Here is a tiny trained network, its code and every weight. The questions are about switching its units off for an input and a class, where a switched-off unit gives its printed mean instead of its output.

import numpy as np


def w(rows, s, z=0):
    codes = np.array(rows[::2]) - 128.0
    scale = np.full(codes.shape[1], s)
    scale[-1] = z or s
    return codes * scale


def norm(h):
    return h / np.sqrt((h * h).mean(-1, keepdims=True) + 1e-5)


def f(y):
    return np.maximum(y, 0)


def log_softmax(a):
    a = a - a.max(-1, keepdims=True)
    return a - np.log(np.exp(a).sum(-1, keepdims=True))


def net(x, mask):
    res = np.array(x, float).reshape(1, 4) / 4 @ E
    u = 0
    for l in range(3):
        y = f(norm(res) @ A[l][:, :-1].T + A[l][:, -1])
        res = res + np.where(mask[u : u + 7], y, B[l][:, -1]) @ B[l][:, :-1]
        u += 7
    return log_softmax(norm(res)[-1] @ U[:, :-1].T + U[:, -1])


A, B = {}, {}
E = w([
[194,111,158,111,125,254,166,109,80],'x0',
[22,131,90,93,119,191,84,74,207],'x1',
[169,195,60,10,54,81,181,191,116],'x2',
[118,122,112,143,113,143,149,135,128],'x3',
],0.0091)
A[0] = w([
[190,121,62,20,110,141,140,189,140,53],'L0N0',
[136,113,174,216,86,15,146,193,71,252],'L0N1',
[254,72,125,161,156,129,157,157,33,71],'L0N2',
[120,139,139,54,125,197,158,145,87,39],'L0N3',
[10,34,163,131,191,180,87,110,92,84],'L0N4',
[80,197,121,88,105,104,145,210,134,72],'L0N5',
[81,138,149,187,153,60,123,136,175,94],'L0N6',
],0.0084,0.002)
B[0] = w([
[85,195,130,23,130,186,183,103,75,230],'L0N0',
[92,211,222,142,254,228,125,107,155,250],'L0N1',
[110,79,131,123,46,40,91,145,93,253],'L0N2',
[97,101,156,127,157,162,134,41,170,187],'L0N3',
[164,192,168,165,85,106,157,138,75,240],'L0N4',
[152,120,118,89,133,81,138,152,145,204],'L0N5',
[121,84,96,68,129,108,113,55,36,198],'L0N6',
],0.01,0.0079)
A[1] = w([
[226,76,118,197,113,83,120,188,120,2],'L1N0',
[96,108,117,206,60,1,117,106,87,127],'L1N1',
[117,97,133,89,202,34,161,82,104,192],'L1N2',
[135,132,103,137,137,53,121,151,191,132],'L1N3',
[155,56,184,182,149,96,95,225,136,84],'L1N4',
[145,48,125,185,130,115,136,87,102,86],'L1N5',
[93,201,114,53,141,115,165,198,152,50],'L1N6',
],0.0092,0.0021)
B[1] = w([
[155,65,54,85,53,65,166,183,158,149],'L1N0',
[77,133,5,108,149,151,193,81,178,227],'L1N1',
[183,76,126,153,125,177,134,164,102,250],'L1N2',
[139,162,149,165,92,113,147,137,91,142],'L1N3',
[118,65,110,164,144,63,72,128,184,176],'L1N4',
[187,105,108,112,140,82,81,219,175,179],'L1N5',
[136,111,111,200,112,85,119,144,208,254],'L1N6',
],0.011,0.0066)
A[2] = w([
[133,52,69,103,64,25,85,209,194,123],'L2N0',
[129,131,106,45,52,62,183,225,52,4],'L2N1',
[243,152,123,128,183,68,138,234,126,168],'L2N2',
[183,187,169,153,157,93,135,248,191,24],'L2N3',
[114,38,76,129,133,82,93,27,138,13],'L2N4',
[166,173,190,179,2,176,183,134,69,53],'L2N5',
[115,50,170,143,147,73,116,132,95,120],'L2N6',
],0.0096,0.0032)
B[2] = w([
[202,41,159,168,89,94,79,162,172,254],'L2N0',
[130,95,144,239,206,134,49,148,78,233],'L2N1',
[102,171,144,123,91,172,156,71,151,232],'L2N2',
[56,153,5,42,102,191,197,75,98,195],'L2N3',
[133,178,136,30,118,156,199,143,132,201],'L2N4',
[142,113,152,150,183,109,105,158,104,212],'L2N5',
[146,125,130,137,80,73,101,156,139,197],'L2N6',
],0.012,0.0074)
U = w([
[149,126,243,229,184,164,57,159,7,168],'0',
[70,189,28,36,99,181,177,97,113,254],'1',
[195,34,93,150,6,48,79,186,193,21],'2',
],0.011,0.0005)

Each question gives the input, the list of numbers given to net, and the class t.
The units are the neurons (one row each of A and B). Each row of codes is followed by its name. A weight is (code - 128) times the scale printed after its matrix; where a second scale follows, it is the last column's (A, B and U).
mask holds one flag per neuron, layer by layer. A switched-off neuron (its flag False) gives its mean, the last column of its row in B, instead of its output. The means were averaged over made-up inputs and are rounded, as every weight is.
A unit's drop is (log p(t) with every unit on - log p(t) with that unit switched off) / (log p(t) with every unit on - log p(t) with every unit switched off).
The circuit of an input: a set's keep is (log p(t) with only the set's units on - log p(t) with every unit switched off) / (log p(t) with every unit on - log p(t) with every unit switched off). Starting from the 12 units with the biggest drops (on a tie, the unit counted first), units are removed one at a time, each time the one whose removal leaves the highest keep (on an exact tie, the one counted first), for as long as the keep stays at least 0.8.
circuit, biggest first: the units of the circuit, biggest drop first
top k neurons: the k neurons with the biggest drops, biggest first
drop when u is switched off: that unit's drop, to one decimal
input [3,-6,6,-6], class 0: circuit, biggest first => (L2N1)
input [5,8,-2,8], class 0: top 3 neurons => (L0N4, L1N1, L2N5)
input [-2,-7,2,-7], class 1: top 2 neurons => (L0N1, L2N3)
input [-1,4,2,-5], class 2: top 3 neurons => (L0N1, L2N0, L1N6)
input [3,-6,7,-3], class 0: top 2 neurons => (L2N1, L0N2)
input [7,-5,0,8], class 2: top 2 neurons => (L0N2, L0N0)
input [8,-1,-1,0], class 2: top 3 neurons => (L0N0, L0N1, L0N2)
input [-3,6,1,-4], class 2: top 2 neurons => (L2N0, L0N1)
input [5,-7,-1,8], class 2: top 2 neurons => (L0N2, L0N0)
input [-5,5,0,2], class 1: top 2 neurons => (L1N1, L0N6)
input [-1,-5,7,7], class 1: top 3 neurons => (L0N1, L2N3, L1N6)
input [0,-1,4,-2], class 1: top 4 neurons => (L0N6, L1N6, L0N5, L0N2)
input [-1,-2,1,7], class 1: top 2 neurons => (L0N1, L2N3)
input [-3,-7,6,6], class 1: circuit, biggest first => (L2N3)
input [4,-7,6,6], class 0: top 2 neurons => (L0N2, L2N1)
input [2,-5,8,-1], class 0: top 2 neurons => (L2N1, L0N2)
input [-5,3,-5,8], class 1: drop when L1N1 is switched off => 0.9
input [-3,7,-8,-5], class 1: drop when L0N1 is switched off => 1.4
input [7,-3,7,6], class 0: drop when L2N1 is switched off => 0.3
input [3,-3,8,-8], class 0: circuit, biggest first => (L2N1)
input [4,-5,-1,1], class 2: drop when L0N2 is switched off => 2.1
